Here is a tiny trained network, its code and every weight. The questions are about switching its units off for an input and a class, where a switched-off unit gives its printed mean instead of its output.

import numpy as np


def w(rows, s, z=0):
    codes = np.array(rows[::2]) - 128.0
    scale = np.full(codes.shape[1], s)
    scale[-1] = z or s
    return codes * scale


def f(y):
    return np.maximum(y, 0)


def log_softmax(a):
    a = a - a.max(-1, keepdims=True)
    return a - np.log(np.exp(a).sum(-1, keepdims=True))


def net(x, mask):
    res = np.array(x, float).reshape(1, 8) / 4 @ E
    y = f(res @ A[0][:, :-1].T + A[0][:, -1])
    res = res + np.where(mask, y, B[0][:, -1]) @ B[0][:, :-1]
    return log_softmax(res[-1] @ U[:, :-1].T + U[:, -1])


A, B = {}, {}
E = w([
[166,188,62,152,65,103,128,164],'x0',
[110,144,51,191,140,127,158,159],'x1',
[58,149,124,64,111,31,155,43],'x2',
[185,75,129,93,54,112,85,97],'x3',
[54,102,134,147,176,129,187,156],'x4',
[118,122,109,255,166,72,199,33],'x5',
[158,76,45,155,185,205,216,52],'x6',
[164,99,150,111,125,29,158,49],'x7',
],0.0066)
A[0] = w([
[226,145,65,156,27,61,57,120,227],'neuron 0',
[110,79,182,38,64,66,50,114,218],'neuron 1',
[116,154,48,108,151,48,181,2,159],'neuron 2',
[184,62,40,226,193,216,221,166,105],'neuron 3',
[130,157,150,146,93,202,66,233,219],'neuron 4',
[141,176,173,124,42,56,49,160,163],'neuron 5',
[128,35,53,185,165,219,162,87,210],'neuron 6',
[105,188,122,124,178,214,48,199,255],'neuron 7',
],0.0059,0.0025)
B[0] = w([
[152,54,64,120,52,69,254,118,213],'neuron 0',
[213,22,191,62,117,72,95,37,229],'neuron 1',
[59,151,29,194,143,61,213,152,246],'neuron 2',
[208,40,213,35,48,146,129,58,254],'neuron 3',
[70,135,61,157,15,194,171,211,221],'neuron 4',
[143,42,140,53,114,34,205,76,205],'neuron 5',
[188,23,140,42,37,142,189,112,250],'neuron 6',
[96,127,92,138,28,236,166,208,224],'neuron 7',
],0.0062,0.0072)
U = w([
[2,173,231,200,203,7,39,94,147],'0',
[104,194,89,144,92,226,37,241,21],'1',
[207,40,226,15,117,106,69,53,173],'2',
[47,222,56,204,165,48,139,73,1],'3',
[96,65,27,105,88,109,244,167,242],'4',
],0.0061,0.0044)

Each question gives the input, the list of numbers given to net, and the class t.
The units are the neurons (one row each of A and B). Each row of codes is followed by its name. A weight is (code - 128) times the scale printed after its matrix; where a second scale follows, it is the last column's (A, B and U).
mask holds one flag per neuron, in row order. A switched-off neuron (its flag False) gives its mean, the last column of its row in B, instead of its output. The means were averaged over made-up inputs and are rounded, as every weight is.
A unit's drop is (log p(t) with every unit on - log p(t) with that unit switched off) / (log p(t) with every unit on - log p(t) with every unit switched off).
The circuit of an input: a set's keep is (log p(t) with only the set's units on - log p(t) with every unit switched off) / (log p(t) with every unit on - log p(t) with every unit switched off). Starting from all 8 units, units are removed one at a time, each time the one whose removal leaves the highest keep (on an exact tie, the one counted first), for as long as the keep stays at least 0.8.
units of the circuit, in order: the units of the circuit, biggest drop first
unit that matters most: the unit with the biggest drop
k most important neurons: the k neurons with the biggest drops, biggest first
drop when u is switched off: that unit's drop, to one decimal
input [-2,-3,-5,5,-3,-1,-6,-3], class 4: most important neuron -> [neuron 4]
input [-7,-1,-6,2,4,-1,6,-4], class 2: 2 most important neurons -> [neuron 3; neuron 2]
input [3,0,5,-7,-2,-1,-2,-1], class 0: units of the circuit, in order -> [neuron 6; neuron 0; neuron 4]
input [-2,-3,-5,-6,-1,1,-6,8], class 0: units of the circuit, in order -> [neuron 3; neuron 6]
input [-8,1,2,-1,-3,-8,-7,-7], class 1: 4 most important neurons -> [neuron 4; neuron 7; neuron 3; neuron 6]
input [5,-2,-5,2,-7,-7,-7,-5], class 4: 3 most important neurons -> [neuron 5; neuron 4; neuron 0]
input [6,-6,-3,5,-2,0,-6,-7], class 4: 3 most important neurons -> [neuron 4; neuron 0; neuron 5]
input [1,5,7,-4,-1,5,-7,5], class 3: 3 most important neurons -> [neuron 6; neuron 2; neuron 3]
input [-2,-6,3,3,7,6,0,6], class 3: 2 most important neurons -> [neuron 2; neuron 3]
input [0,-4,-8,2,2,-6,-8,1], class 4: 3 most important neurons -> [neuron 4; neuron 7; neuron 5]
input [4,4,3,-5,3,-5,-7,8], class 2: 2 most important neurons -> [neuron 1; neuron 2]
input [8,-4,6,-1,-1,5,3,3], class 3: 2 most important neurons -> [neuron 6; neuron 3]
input [-1,-5,-3,-8,-3,-1,8,-4], class 2: 4 most important neurons -> [neuron 3; neuron 2; neuron 0; neuron 6]
input [-1,-4,-8,2,-2,6,3,-1], class 2: units of the circuit, in order -> [neuron 3]
input [-6,-3,-5,8,7,-8,-8,-8], class 1: 2 most important neurons -> [neuron 4; neuron 7]
input [-5,-1,3,-4,6,1,0,6], class 3: drop when neuron 4 is switched off -> 0.0
input [-6,4,-7,2,1,1,3,7], class 2: drop when neuron 3 is switched off -> 0.1
input [1,-3,-7,0,-6,-7,-1,3], class 4: drop when neuron 7 is switched off -> 0.2
input [-1,5,-6,4,1,3,8,-1], class 2: drop when neuron 3 is switched off -> 0.4
input [-6,0,7,5,0,6,0,8], class 3: unit that matters most -> neuron 2
